Below is a small trained network, with its code and all its weights. Each question gives an input and a target symbol and asks what happens when units are switched off, that is, made to give their printed mean instead of their output.

import numpy as np


def w(rows, s, z=0):
    codes = np.array(rows[::2]) - 128.0
    scale = np.full(codes.shape[1], s)
    scale[-1] = z or s
    return codes * scale


def norm(h):
    return h / np.sqrt((h * h).mean(-1, keepdims=True) + 1e-5)


def f(y):
    return y / 2 * (1 + np.tanh(0.7978845608 * (y + 0.044715 * y**3)))


def softmax(a):
    e = np.exp(a - a.max(-1, keepdims=True))
    return e / e.sum(-1, keepdims=True)


def log_softmax(a):
    a = a - a.max(-1, keepdims=True)
    return a - np.log(np.exp(a).sum(-1, keepdims=True))


def net(x, mask):
    ids = ['βμξτφω'.index(c) for c in x.split()]
    T = len(ids)
    res = E[ids] + P[:T]
    u = 0
    for l in range(3):
        q, k, v = (norm(res) @ M[l].T for M in (Q, K, V))
        z = softmax(np.where(np.tri(T) > 0, q @ k.T / 2**0.5, -1e9)) @ v
        res = res + np.where(mask[u], z, O[l][:, -1]) @ O[l][:, :-1]
        u += 1
        y = f(norm(res) @ A[l][:, :-1].T + A[l][:, -1])
        res = res + np.where(mask[u : u + 4], y, B[l][:, -1]) @ B[l][:, :-1]
        u += 4
    return log_softmax(norm(res)[-1] @ U[:, :-1].T + U[:, -1])


Q, K, V, O, A, B = {}, {}, {}, {}, {}, {}
E = w([
[107,6,184,84],'β',
[142,102,159,154],'μ',
[76,155,60,69],'ξ',
[128,165,73,130],'τ',
[66,80,102,206],'φ',
[91,98,27,104],'ω',
],0.018)
P = w([
[114,165,206,168],'0',
[254,129,93,132],'1',
[167,129,28,126],'2',
[181,179,76,52],'3',
[145,93,141,112],'4',
[124,81,153,124],'5',
[144,83,155,130],'6',
[185,108,171,97],'7',
[129,85,142,114],'8',
[138,94,144,118],'9',
[121,92,143,123],'10',
[124,96,133,117],'11',
[146,125,162,105],'12',
],0.0087)
Q[0] = w([
[85,181,208,188],'L0H1',
[120,232,3,162],'L0H1',
],0.0052)
K[0] = w([
[254,156,151,74],'L0H1',
[137,128,161,226],'L0H1',
],0.009)
V[0] = w([
[84,85,2,90],'L0H1',
[111,190,187,86],'L0H1',
],0.0081)
O[0] = w([
[122,127,112,191,254],'L0H1',
[48,7,141,136,61],'L0H1',
],0.015,0.0083)
A[0] = w([
[108,97,58,163,164],'L0N1',
[121,185,72,136,8],'L0N2',
[115,121,31,85,87],'L0N3',
[103,245,99,1,173],'L0N4',
],0.0083,0.0015)
B[0] = w([
[246,114,192,51,253],'L0N1',
[156,140,135,118,230],'L0N2',
[139,207,146,193,232],'L0N3',
[162,87,107,140,239],'L0N4',
],0.012,0.0042)
Q[1] = w([
[37,66,185,186],'L1H1',
[122,34,254,165],'L1H1',
],0.011)
K[1] = w([
[175,14,36,171],'L1H1',
[254,79,11,112],'L1H1',
],0.0073)
V[1] = w([
[135,147,117,214],'L1H1',
[2,92,47,176],'L1H1',
],0.01)
O[1] = w([
[142,184,205,109,202],'L1H1',
[253,73,140,185,2],'L1H1',
],0.017,0.005)
A[1] = w([
[68,156,180,36,188],'L1N1',
[2,95,144,178,42],'L1N2',
[105,119,253,84,202],'L1N3',
[226,19,46,220,2],'L1N4',
],0.0093,0.0038)
B[1] = w([
[127,109,104,182,254],'L1N1',
[124,207,91,255,172],'L1N2',
[68,58,55,145,204],'L1N3',
[109,197,104,229,180],'L1N4',
],0.01,0.0064)
Q[2] = w([
[255,184,51,145],'L2H1',
[167,155,137,135],'L2H1',
],0.016)
K[2] = w([
[176,96,254,46],'L2H1',
[152,60,246,29],'L2H1',
],0.0078)
V[2] = w([
[112,63,253,75],'L2H1',
[87,15,250,9],'L2H1',
],0.0058)
O[2] = w([
[204,196,137,73,45],'L2H1',
[199,198,6,43,3],'L2H1',
],0.014,0.0072)
A[2] = w([
[252,161,167,112,45],'L2N1',
[88,85,89,105,229],'L2N2',
[70,145,104,120,218],'L2N3',
[163,67,128,179,251],'L2N4',
],0.013,0.0024)
B[2] = w([
[138,88,165,4,179],'L2N1',
[123,39,167,70,197],'L2N2',
[180,69,144,139,253],'L2N3',
[60,97,104,114,231],'L2N4',
],0.013,0.0052)
U = w([
[179,199,45,143,222],'β',
[154,45,99,72,77],'μ',
[255,104,139,206,61],'ξ',
[48,229,97,59,78],'τ',
[197,154,225,59,254],'φ',
[146,252,237,171,96],'ω',
],0.0098,0.0032)

Each question gives the input, a string of symbols that net reads in full, and the target symbol t.
The units are the heads (2 rows each of Q, K, V and O) and the neurons (one row each of A and B). Each row of codes is followed by its name. A weight is (code - 128) times the scale printed after its matrix; where a second scale follows, it is the last column's (O, A, B and U).
mask holds one flag per unit, layer by layer, with each layer's heads first. A switched-off unit (its flag False) gives its mean, the last column of its rows in O or B, instead of its output. The means were averaged over made-up inputs and are rounded, as every weight is.
A unit's drop is (log p(t) with every unit on - log p(t) with that unit switched off) / (log p(t) with every unit on - log p(t) with every unit switched off).
The circuit of an input: a set's keep is (log p(t) with only the set's units on - log p(t) with every unit switched off) / (log p(t) with every unit on - log p(t) with every unit switched off). Starting from the 12 units with the biggest drops (on a tie, the unit counted first), units are removed one at a time, each time the one whose removal leaves the highest keep (on an exact tie, the one counted first), for as long as the keep stays at least 0.8.
circuit, biggest first: the units of the circuit, biggest drop first
unit that matters most: the unit with the biggest drop
k most important neurons: the k neurons with the biggest drops, biggest first
k most important neurons of layer l: the k neurons of layer l with the biggest drops, biggest first
drop when u is switched off: that unit's drop, to one decimal
input ξ ξ ω φ, target ξ: circuit, biggest first => (L0H1, L1H1)
input ξ φ ξ, target ξ: most important neuron => (L1N4)
input β τ φ, target β: 3 most important neurons => (L0N1, L0N3, L1N4)
input ξ β μ φ, target ξ: circuit, biggest first => (L1H1, L0H1)
input τ φ ξ φ, target τ: circuit, biggest first => (L1H1, L0H1)
input φ ω ω φ τ, target φ: 2 most important neurons => (L2N1, L0N1)
input μ φ ξ μ, target μ: 3 most important neurons => (L0N3, L1N4, L2N2)
input τ ω ξ τ τ ω μ φ ω, target τ: 2 most important neurons => (L0N3, L0N4)
input τ ω ξ τ ω, target τ: 2 most important neurons of layer 0 => (L0N4, L0N3)
input ξ ω φ ξ ξ τ μ ω, target ξ: 2 most important neurons => (L0N1, L0N4)
input ω ξ φ, target ω: 2 most important neurons of layer 1 => (L1N3, L1N1)
input φ μ ω τ ξ ξ, target φ: 2 most important neurons => (L0N4, L0N1)
input μ ω φ, target μ: 3 most important neurons of layer 0 => (L0N1, L0N3, L0N2)
input β ξ τ μ ω ω ξ ω β φ τ ω τ, target β: circuit, biggest first => (L2H1)
input β τ μ φ φ ω τ ξ, target β: 2 most important neurons => (L0N1, L0N4)
input μ β ω φ β φ β φ φ ξ ξ, target μ: 2 most important neurons of layer 2 => (L2N2, L2N3)
input φ ω ξ β φ τ φ τ ξ τ, target φ: 3 most important neurons => (L2N1, L0N4, L0N1)
input ξ φ ω β β τ, target ξ: 2 most important neurons => (L0N1, L1N4)
input φ β τ ω β ξ τ ω τ ω ξ, target φ: 2 most important neurons of layer 0 => (L0N1, L0N4)
input β φ φ, target β: 2 most important neurons of layer 0 => (L0N1, L0N3)
input ξ μ β ξ τ ω φ φ ω φ ω ω, target ξ: 2 most important neurons => (L1N4, L0N4)
input β φ μ, target β: 2 most important neurons => (L0N1, L1N4)
input β φ φ ξ ξ τ φ β φ ξ φ ξ, target β: 3 most important neurons => (L0N1, L0N3, L0N4)
input φ ω μ, target φ: 2 most important neurons => (L0N1, L2N1)
input τ τ β μ, target τ: drop when L1N1 is switched off => 0.0
input μ φ μ, target μ: drop when L0H1 is switched off => 1.8
input ω τ ξ μ β φ β φ ω ω, target ω: unit that matters most => L1N3
